Here is a tiny trained network, its code and every weight. The questions are about switching its units off for an input and a class, where a switched-off unit gives its printed mean instead of its output.

import numpy as np


def w(rows, s, z=0):
    codes = np.array(rows[::2]) - 128.0
    scale = np.full(codes.shape[1], s)
    scale[-1] = z or s
    return codes * scale


def f(y):
    return np.maximum(y, 0)


def log_softmax(a):
    a = a - a.max(-1, keepdims=True)
    return a - np.log(np.exp(a).sum(-1, keepdims=True))


def net(x, mask):
    res = np.array(x, float).reshape(1, 6) / 4 @ E
    y = f(res @ A[0][:, :-1].T + A[0][:, -1])
    res = res + np.where(mask, y, B[0][:, -1]) @ B[0][:, :-1]
    return log_softmax(res[-1] @ U[:, :-1].T + U[:, -1])


A, B = {}, {}
E = w([
[114,68,197,175,146,160,110,139],'x0',
[83,159,131,236,102,183,67,135],'x1',
[98,120,142,173,161,117,92,34],'x2',
[95,129,80,127,255,151,137,161],'x3',
[79,176,156,138,235,62,90,195],'x4',
[203,176,88,171,124,77,86,108],'x5',
],0.0088)
A[0] = w([
[148,109,88,253,102,179,108,7,204],'n1',
[57,63,191,142,170,222,154,170,158],'n2',
[133,52,209,91,97,155,157,99,181],'n3',
[107,164,79,188,75,199,121,220,190],'n4',
[197,102,49,46,111,140,174,137,221],'n5',
[39,153,135,64,77,144,142,108,253],'n6',
[186,131,188,155,20,108,119,123,208],'n7',
[143,130,83,91,128,177,166,140,208],'n8',
],0.017,0.0035)
B[0] = w([
[134,105,75,121,147,169,4,86,253],'n1',
[168,66,170,164,82,111,106,155,239],'n2',
[131,125,107,177,157,171,167,132,205],'n3',
[115,157,86,143,154,209,143,143,216],'n4',
[214,155,124,105,119,141,184,72,219],'n5',
[105,90,132,157,156,129,176,77,190],'n6',
[95,152,182,93,103,154,116,190,233],'n7',
[95,123,89,140,83,99,159,92,177],'n8',
],0.026,0.017)
U = w([
[29,154,132,149,255,10,140,125,169],'0',
[43,168,173,123,135,103,107,221,37],'1',
[44,145,190,113,110,178,215,96,104],'2',
[91,97,165,94,108,156,15,143,3],'3',
[179,204,125,68,124,142,211,83,141],'4',
[188,41,126,159,86,105,142,43,72],'5',
[100,136,53,171,204,228,103,93,249],'6',
[136,97,239,167,104,151,162,222,161],'7',
],0.0069,0.0036)

Each question gives the input, the list of numbers given to net, and the class t.
The units are the neurons (one row each of A and B). Each row of codes is followed by its name. A weight is (code - 128) times the scale printed after its matrix; where a second scale follows, it is the last column's (A, B and U).
mask holds one flag per neuron, in row order. A switched-off neuron (its flag False) gives its mean, the last column of its row in B, instead of its output. The means were averaged over made-up inputs and are rounded, as every weight is.
A unit's drop is (log p(t) with every unit on - log p(t) with that unit switched off) / (log p(t) with every unit on - log p(t) with every unit switched off).
The circuit of an input: a set's keep is (log p(t) with only the set's units on - log p(t) with every unit switched off) / (log p(t) with every unit on - log p(t) with every unit switched off). Starting from all 8 units, units are removed one at a time, each time the one whose removal leaves the highest keep (on an exact tie, the one counted first), for as long as the keep stays at least 0.8.
circuit, biggest first: the units of the circuit, biggest drop first
most important unit: the unit with the biggest drop
top k neurons: the k neurons with the biggest drops, biggest first
drop when u is switched off: that unit's drop, to one decimal
input [-3,-3,3,-1,7,-6], class 5: most important unit : n7
input [1,6,5,1,2,-7], class 5: top 2 neurons : (n2 n7)
input [-5,-1,-3,-1,1,-4], class 4: circuit, biggest first : (n1 n5)
input [6,-6,2,1,8,7], class 0: circuit, biggest first : (n1 n2 n5)
input [8,2,3,8,-4,1], class 3: circuit, biggest first : (n2 n1)
input [2,3,6,0,1,0], class 3: top 4 neurons : (n4 n3 n5 n6)
input [8,-3,-3,-6,-6,6], class 3: top 3 neurons : (n7 n1 n4)
input [0,-2,-3,-7,-5,1], class 4: top 2 neurons : (n5 n2)
input [1,6,1,-4,0,8], class 3: top 4 neurons : (n7 n3 n5 n6)
input [3,-7,0,2,-3,-2], class 5: top 3 neurons : (n7 n4 n8)
input [7,0,5,7,-7,3], class 3: top 3 neurons : (n4 n2 n5)
input [-4,5,5,-4,4,1], class 3: top 2 neurons : (n3 n5)
input [3,8,5,7,5,1], class 3: top 3 neurons : (n2 n3 n5)
input [-8,0,5,-7,-1,1], class 3: circuit, biggest first : (n7)
input [4,-3,-1,4,-5,3], class 5: top 4 neurons : (n4 n7 n5 n8)
input [-4,3,-8,4,-2,6], class 4: top 2 neurons : (n1 n5)
input [-7,2,2,-2,7,-1], class 0: top 2 neurons : (n1 n5)
input [-1,-2,3,8,1,0], class 5: top 2 neurons : (n7 n4)
input [-2,3,6,2,-4,-8], class 5: top 4 neurons : (n2 n4 n7 n6)
input [7,3,-4,3,2,-4], class 7: circuit, biggest first : (n2)
input [6,-2,-7,-4,-8,-4], class 2: circuit, biggest first : (n7 n8 n6)
input [3,2,-5,0,3,-1], class 7: drop when n1 is switched off : 1.1
input [1,5,2,-1,4,-2], class 3: drop when n3 is switched off : 0.8
input [2,0,2,4,4,-5], class 7: drop when n1 is switched off : 0.3
input [-1,1,-3,6,-7,-7], class 5: drop when n2 is switched off : 0.1
